Below are the code and all the weights of a small trained network. Each question names an input and a class and asks about switching units off, where a switched-off unit gives its printed mean instead of its output.

import numpy as np


def w(rows, s, z=0):
    codes = np.array(rows[::2]) - 128.0
    scale = np.full(codes.shape[1], s)
    scale[-1] = z or s
    return codes * scale


def norm(h):
    return h / np.sqrt((h * h).mean(-1, keepdims=True) + 1e-5)


def f(y):
    return np.maximum(y, 0)


def log_softmax(a):
    a = a - a.max(-1, keepdims=True)
    return a - np.log(np.exp(a).sum(-1, keepdims=True))


def net(x, mask):
    res = np.array(x, float).reshape(1, 2) / 4 @ E
    u = 0
    for l in range(2):
        y = f(norm(res) @ A[l][:, :-1].T + A[l][:, -1])
        res = res + np.where(mask[u : u + 6], y, B[l][:, -1]) @ B[l][:, :-1]
        u += 6
    return log_softmax(norm(res)[-1] @ U[:, :-1].T + U[:, -1])


A, B = {}, {}
E = w([
[141,144,164],'x0',
[254,132,175],'x1',
],0.0048)
A[0] = w([
[170,48,44,45],'0.n1',
[194,133,206,118],'0.n2',
[167,174,3,58],'0.n3',
[49,188,160,128],'0.n4',
[136,195,224,88],'0.n5',
[108,186,57,251],'0.n6',
],0.0077,0.0021)
B[0] = w([
[124,2,113,171],'0.n1',
[48,193,95,253],'0.n2',
[130,16,85,164],'0.n3',
[48,170,77,223],'0.n4',
[202,122,89,206],'0.n5',
[112,59,191,228],'0.n6',
],0.006,0.0041)
A[1] = w([
[63,77,176,182],'1.n1',
[140,32,36,254],'1.n2',
[141,167,56,143],'1.n3',
[157,251,109,52],'1.n4',
[144,173,167,146],'1.n5',
[191,137,87,157],'1.n6',
],0.011,0.002)
B[1] = w([
[164,173,63,237],'1.n1',
[122,165,180,253],'1.n2',
[160,72,177,196],'1.n3',
[253,152,96,245],'1.n4',
[228,119,19,168],'1.n5',
[54,157,132,194],'1.n6',
],0.007,0.006)
U = w([
[253,193,96,185],'0',
[124,208,224,100],'1',
[149,63,134,114],'2',
[107,124,128,2],'3',
[59,204,44,178],'4',
],0.02,0.0084)

Each question gives the input, the list of numbers given to net, and the class t.
The units are the neurons (one row each of A and B). Each row of codes is followed by its name. A weight is (code - 128) times the scale printed after its matrix; where a second scale follows, it is the last column's (A, B and U).
mask holds one flag per neuron, layer by layer. A switched-off neuron (its flag False) gives its mean, the last column of its row in B, instead of its output. The means were averaged over made-up inputs and are rounded, as every weight is.
A unit's drop is (log p(t) with every unit on - log p(t) with that unit switched off) / (log p(t) with every unit on - log p(t) with every unit switched off).
The circuit of an input: a set's keep is (log p(t) with only the set's units on - log p(t) with every unit switched off) / (log p(t) with every unit on - log p(t) with every unit switched off). Starting from all 12 units, units are removed one at a time, each time the one whose removal leaves the highest keep (on an exact tie, the one counted first), for as long as the keep stays at least 0.8.
circuit, biggest first: the units of the circuit, biggest drop first
most important unit: the unit with the biggest drop
top k neurons: the k neurons with the biggest drops, biggest first
top k neurons in layer l: the k neurons of layer l with the biggest drops, biggest first
drop of u: that unit's drop, to one decimal
input [-4,3], class 1: circuit, biggest first => (1.n2; 1.n4)
input [-7,3], class 2: most important unit => 0.n1
input [-2,1], class 1: top 3 neurons => (1.n2; 1.n5; 1.n4)
input [-1,-1], class 4: top 2 neurons in layer 1 => (1.n4; 1.n1)
input [-5,-1], class 2: top 2 neurons => (0.n2; 0.n1)
input [-5,2], class 2: circuit, biggest first => (0.n1; 1.n4)
input [-7,-1], class 2: top 2 neurons => (0.n2; 1.n4)
input [5,-2], class 4: top 3 neurons => (1.n4; 0.n4; 1.n5)
input [-3,2], class 1: top 2 neurons in layer 1 => (1.n2; 1.n4)
input [4,-2], class 4: drop of 0.n4 => 0.2
input [-2,0], class 2: drop of 1.n4 => 0.1
input [-5,3], class 1: drop of 1.n4 => 0.3
